Below are the code and all the weights of a small trained network. Each question names an input and a class and asks about switching units off, where a switched-off unit gives its printed mean instead of its output.

import numpy as np


def w(rows, s, z=0):
    codes = np.array(rows[::2]) - 128.0
    scale = np.full(codes.shape[1], s)
    scale[-1] = z or s
    return codes * scale


def f(y):
    return y / 2 * (1 + np.tanh(0.7978845608 * (y + 0.044715 * y**3)))


def log_softmax(a):
    a = a - a.max(-1, keepdims=True)
    return a - np.log(np.exp(a).sum(-1, keepdims=True))


def net(x, mask):
    res = np.array(x, float).reshape(1, 5) / 4 @ E
    y = f(res @ A[0][:, :-1].T + A[0][:, -1])
    res = res + np.where(mask, y, B[0][:, -1]) @ B[0][:, :-1]
    return log_softmax(res[-1] @ U[:, :-1].T + U[:, -1])


A, B = {}, {}
E = w([
[126,129,126],'x0',
[129,128,129],'x1',
[130,127,128],'x2',
[26,91,245],'x3',
[51,25,50],'x4',
],0.011)
A[0] = w([
[98,20,54,116],'neuron 0',
[57,59,224,150],'neuron 1',
[194,127,9,158],'neuron 2',
[213,112,47,158],'neuron 3',
[232,186,198,33],'neuron 4',
[202,114,35,139],'neuron 5',
[205,203,182,57],'neuron 6',
[180,120,68,17],'neuron 7',
[41,57,239,150],'neuron 8',
[88,39,49,134],'neuron 9',
[105,51,75,91],'neuron 10',
[100,67,71,38],'neuron 11',
[92,74,69,3],'neuron 12',
[105,60,73,75],'neuron 13',
[200,119,48,127],'neuron 14',
],0.011,0.0017)
B[0] = w([
[240,215,214,220],'neuron 0',
[14,31,31,216],'neuron 1',
[33,21,14,245],'neuron 2',
[71,50,53,225],'neuron 3',
[215,226,235,215],'neuron 4',
[46,2,48,227],'neuron 5',
[233,218,229,208],'neuron 6',
[91,99,84,182],'neuron 7',
[12,16,11,231],'neuron 8',
[220,215,208,217],'neuron 9',
[209,202,216,190],'neuron 10',
[196,217,191,182],'neuron 11',
[196,198,210,180],'neuron 12',
[217,205,223,185],'neuron 13',
[42,74,59,216],'neuron 14',
],0.009,0.013)
U = w([
[20,31,9,254],'0',
[248,255,231,2],'1',
],0.0095,0.0017)

Each question gives the input, the list of numbers given to net, and the class t.
The units are the neurons (one row each of A and B). Each row of codes is followed by its name. A weight is (code - 128) times the scale printed after its matrix; where a second scale follows, it is the last column's (A, B and U).
mask holds one flag per neuron, in row order. A switched-off neuron (its flag False) gives its mean, the last column of its row in B, instead of its output. The means were averaged over made-up inputs and are rounded, as every weight is.
A unit's drop is (log p(t) with every unit on - log p(t) with that unit switched off) / (log p(t) with every unit on - log p(t) with every unit switched off).
most important unit: the unit with the biggest drop
k most important neurons: the k neurons with the biggest drops, biggest first
drop of u: that unit's drop, to one decimal
input [6,-5,-4,-8,-7], class 0: most important unit => neuron 2
input [-4,6,-6,-4,-4], class 0: 4 most important neurons => [neuron 0; neuron 9; neuron 13; neuron 10]
input [6,-3,8,7,8], class 1: 2 most important neurons => [neuron 0; neuron 9]
input [-2,-2,2,-7,-7], class 0: 4 most important neurons => [neuron 2; neuron 5; neuron 3; neuron 14]
input [-4,-6,6,6,-6], class 0: 2 most important neurons => [neuron 8; neuron 1]
input [5,-4,-6,-2,-3], class 1: 3 most important neurons => [neuron 8; neuron 1; neuron 2]
input [2,-8,8,2,-3], class 1: 4 most important neurons => [neuron 2; neuron 5; neuron 3; neuron 14]
input [3,7,3,-6,-6], class 0: 3 most important neurons => [neuron 2; neuron 5; neuron 3]
input [-3,2,3,0,-1], class 1: 2 most important neurons => [neuron 2; neuron 8]
input [-2,5,-5,7,-6], class 0: 2 most important neurons => [neuron 8; neuron 1]
input [-3,-8,5,2,-3], class 1: 2 most important neurons => [neuron 2; neuron 5]
input [-7,6,-8,5,6], class 1: drop of neuron 3 => 0.2
